Below are the code and all the weights of a small trained network. Each question names an input and a class and asks about switching units off, where a switched-off unit gives its printed mean instead of its output.

import numpy as np


def w(rows, s, z=0):
    codes = np.array(rows[::2]) - 128.0
    scale = np.full(codes.shape[1], s)
    scale[-1] = z or s
    return codes * scale


def norm(h):
    return h / np.sqrt((h * h).mean(-1, keepdims=True) + 1e-5)


def f(y):
    return y / 2 * (1 + np.tanh(0.7978845608 * (y + 0.044715 * y**3)))


def log_softmax(a):
    a = a - a.max(-1, keepdims=True)
    return a - np.log(np.exp(a).sum(-1, keepdims=True))


def net(x, mask):
    res = np.array(x, float).reshape(1, 4) / 4 @ E
    u = 0
    for l in range(4):
        y = f(norm(res) @ A[l][:, :-1].T + A[l][:, -1])
        res = res + np.where(mask[u : u + 8], y, B[l][:, -1]) @ B[l][:, :-1]
        u += 8
    return log_softmax(norm(res)[-1] @ U[:, :-1].T + U[:, -1])


A, B = {}, {}
E = w([
[126,199,153,194,155,177,85,176,151,143,252],'x0',
[47,49,149,83,122,145,78,113,170,90,177],'x1',
[75,118,148,88,102,169,87,161,48,251,108],'x2',
[190,78,110,142,153,52,22,168,123,129,127],'x3',
],0.0048)
A[0] = w([
[75,97,155,92,53,200,62,208,77,238,84,89],'L0N0',
[134,225,188,168,194,195,71,165,145,139,248,94],'L0N1',
[175,134,108,187,152,84,162,76,228,8,149,153],'L0N2',
[75,182,195,154,58,199,222,54,114,121,124,103],'L0N3',
[51,4,159,56,160,162,85,86,157,87,207,5],'L0N4',
[48,57,86,43,110,134,103,99,176,123,204,23],'L0N5',
[129,74,95,44,89,72,153,34,59,80,9,44],'L0N6',
[250,188,98,189,149,129,199,138,47,203,75,142],'L0N7',
],0.0028,0.0025)
B[0] = w([
[114,142,118,135,185,58,152,51,71,110,175,231],'L0N0',
[111,63,89,154,76,113,201,180,163,153,135,236],'L0N1',
[87,129,120,110,140,107,128,97,3,162,167,251],'L0N2',
[189,113,45,87,165,140,22,133,164,140,118,198],'L0N3',
[85,189,123,144,70,107,97,164,128,87,90,165],'L0N4',
[111,201,155,168,80,108,103,166,107,91,69,142],'L0N5',
[112,100,93,182,125,142,166,211,177,164,198,217],'L0N6',
[32,141,144,127,86,118,71,162,132,63,119,233],'L0N7',
],0.006,0.0024)
A[1] = w([
[201,219,100,162,126,109,167,168,105,154,65,61],'L1N0',
[140,144,184,113,136,152,114,147,91,210,87,63],'L1N1',
[137,66,142,90,126,122,170,110,155,131,46,16],'L1N2',
[80,54,254,84,125,172,74,111,184,89,128,2],'L1N3',
[197,214,147,177,126,124,164,175,98,148,53,29],'L1N4',
[121,76,117,86,117,103,137,96,105,110,41,112],'L1N5',
[90,153,172,105,132,191,195,107,130,137,117,99],'L1N6',
[128,178,164,82,110,250,201,58,187,134,118,43],'L1N7',
],0.0052,0.004)
B[1] = w([
[40,97,177,155,87,170,63,114,153,62,104,180],'L1N0',
[94,87,169,173,152,92,121,21,63,70,159,143],'L1N1',
[148,77,161,232,138,149,155,166,154,145,149,132],'L1N2',
[116,150,153,253,86,147,97,126,63,77,66,136],'L1N3',
[62,96,169,157,72,138,70,121,148,57,110,146],'L1N4',
[128,129,179,205,116,209,161,192,167,162,186,253],'L1N5',
[189,89,92,140,190,124,19,133,138,126,99,173],'L1N6',
[178,138,67,123,215,210,37,118,177,136,53,203],'L1N7',
],0.0055,0.002)
A[2] = w([
[182,70,154,136,142,60,40,167,113,131,141,49],'L2N0',
[32,160,150,156,59,129,66,117,137,60,91,75],'L2N1',
[198,154,129,153,156,96,180,60,175,8,139,76],'L2N2',
[210,191,117,190,107,129,150,136,119,169,77,1],'L2N3',
[127,54,141,90,122,90,160,90,116,118,30,40],'L2N4',
[254,84,161,133,168,67,13,157,137,135,108,2],'L2N5',
[156,46,152,117,103,119,195,104,127,121,26,45],'L2N6',
[173,123,147,145,159,96,167,96,174,40,165,26],'L2N7',
],0.0048,0.0031)
B[2] = w([
[143,144,105,114,139,217,139,92,167,116,94,188],'L2N0',
[130,134,184,125,104,111,103,130,129,64,109,255],'L2N1',
[53,84,154,111,145,122,102,84,8,240,122,180],'L2N2',
[44,70,156,142,102,172,56,134,114,113,159,87],'L2N3',
[97,155,137,207,106,182,108,162,145,168,238,120],'L2N4',
[155,165,79,92,163,214,112,91,161,136,66,160],'L2N5',
[109,118,104,199,101,144,118,179,161,163,229,135],'L2N6',
[53,122,170,129,117,148,70,136,53,254,144,135],'L2N7',
],0.0063,0.0027)
A[3] = w([
[227,98,134,112,138,106,74,144,134,143,119,71],'L3N0',
[122,133,129,154,132,128,183,220,160,151,191,106],'L3N1',
[133,138,154,129,119,139,144,108,129,147,127,68],'L3N2',
[108,117,189,90,152,103,121,55,25,189,153,32],'L3N3',
[254,128,113,77,137,135,117,126,163,112,90,71],'L3N4',
[166,157,173,201,138,168,146,193,168,160,234,3],'L3N5',
[168,126,118,182,144,128,140,137,190,49,135,35],'L3N6',
[221,200,130,23,108,20,239,133,159,92,101,44],'L3N7',
],0.0058,0.0031)
B[3] = w([
[80,147,99,121,145,201,152,99,141,122,112,127],'L3N0',
[174,112,125,143,107,103,175,128,169,138,109,230],'L3N1',
[126,91,101,130,135,132,96,128,104,123,139,101],'L3N2',
[135,131,131,106,156,81,172,72,80,172,163,254],'L3N3',
[129,165,113,85,160,142,138,103,145,131,118,161],'L3N4',
[123,3,100,188,77,150,187,171,152,153,72,211],'L3N5',
[37,116,146,109,116,122,99,115,61,210,151,153],'L3N6',
[193,209,161,83,122,68,168,143,186,94,127,124],'L3N7',
],0.0066,0.0035)
U = w([
[132,44,108,201,89,136,215,209,189,172,157,163],'0',
[94,131,146,97,172,74,144,60,6,186,171,159],'1',
[65,150,208,148,61,120,59,157,130,12,100,166],'2',
[172,155,60,83,214,222,85,96,182,133,77,130],'3',
[195,199,149,73,128,56,193,140,188,92,130,3],'4',
],0.011,0.0022)

Each question gives the input, the list of numbers given to net, and the class t.
The units are the neurons (one row each of A and B). Each row of codes is followed by its name. A weight is (code - 128) times the scale printed after its matrix; where a second scale follows, it is the last column's (A, B and U).
mask holds one flag per neuron, layer by layer. A switched-off neuron (its flag False) gives its mean, the last column of its row in B, instead of its output. The means were averaged over made-up inputs and are rounded, as every weight is.
A unit's drop is (log p(t) with every unit on - log p(t) with that unit switched off) / (log p(t) with every unit on - log p(t) with every unit switched off).
The circuit of an input: a set's keep is (log p(t) with only the set's units on - log p(t) with every unit switched off) / (log p(t) with every unit on - log p(t) with every unit switched off). Starting from the 12 units with the biggest drops (on a tie, the unit counted first), units are removed one at a time, each time the one whose removal leaves the highest keep (on an exact tie, the one counted first), for as long as the keep stays at least 0.8.
units of the circuit, in order: the units of the circuit, biggest drop first
most important unit: the unit with the biggest drop
top k neurons: the k neurons with the biggest drops, biggest first
k most important neurons of layer l: the k neurons of layer l with the biggest drops, biggest first
input [-7,2,-6,0], class 0: most important unit	L0N0
input [-6,4,3,6], class 0: top 2 neurons	L0N3, L1N6
input [-3,-3,-1,0], class 4: top 2 neurons	L0N7, L0N6
input [2,-7,-5,7], class 2: units of the circuit, in order	L1N0, L1N4
input [-5,-3,-6,-7], class 3: top 2 neurons	L1N7, L0N0
input [6,5,4,7], class 3: units of the circuit, in order	L2N5, L2N0
input [0,-2,0,3], class 4: 4 most important neurons of layer 2	L2N2, L2N7, L2N4, L2N6
input [-7,8,5,-1], class 2: top 2 neurons	L0N4, L0N1
input [4,3,-5,5], class 1: top 3 neurons	L0N6, L1N5, L0N3
input [5,-7,-6,-8], class 3: units of the circuit, in order	L1N7, L0N3
input [-3,2,-3,3], class 4: 3 most important neurons of layer 0	L0N2, L0N6, L0N0
input [-7,1,-4,8], class 3: top 3 neurons	L2N5, L0N1, L2N0
input [5,-6,3,-4], class 2: top 2 neurons	L0N6, L1N0
input [2,-2,-4,-7], class 3: units of the circuit, in order	L1N7
input [-7,-7,0,-4], class 0: top 2 neurons	L2N6, L0N5
input [-6,-6,0,-7], class 3: 2 most important neurons of layer 1	L1N7, L1N6
input [1,-7,-7,7], class 1: 2 most important neurons of layer 2	L2N2, L2N7
input [-7,1,-4,7], class 0: 2 most important neurons of layer 2	L2N6, L2N4
input [6,0,-1,-8], class 3: top 2 neurons	L1N7, L0N6
input [-5,2,-7,5], class 1: units of the circuit, in order	L2N2
input [-2,0,-2,3], class 4: top 2 neurons	L0N2, L3N7
input [-8,-5,7,-8], class 0: top 2 neurons	L0N2, L2N6
input [-5,7,1,2], class 2: top 2 neurons	L0N4, L0N1
input [-7,7,-6,1], class 0: 3 most important neurons of layer 0	L0N7, L0N0, L0N6
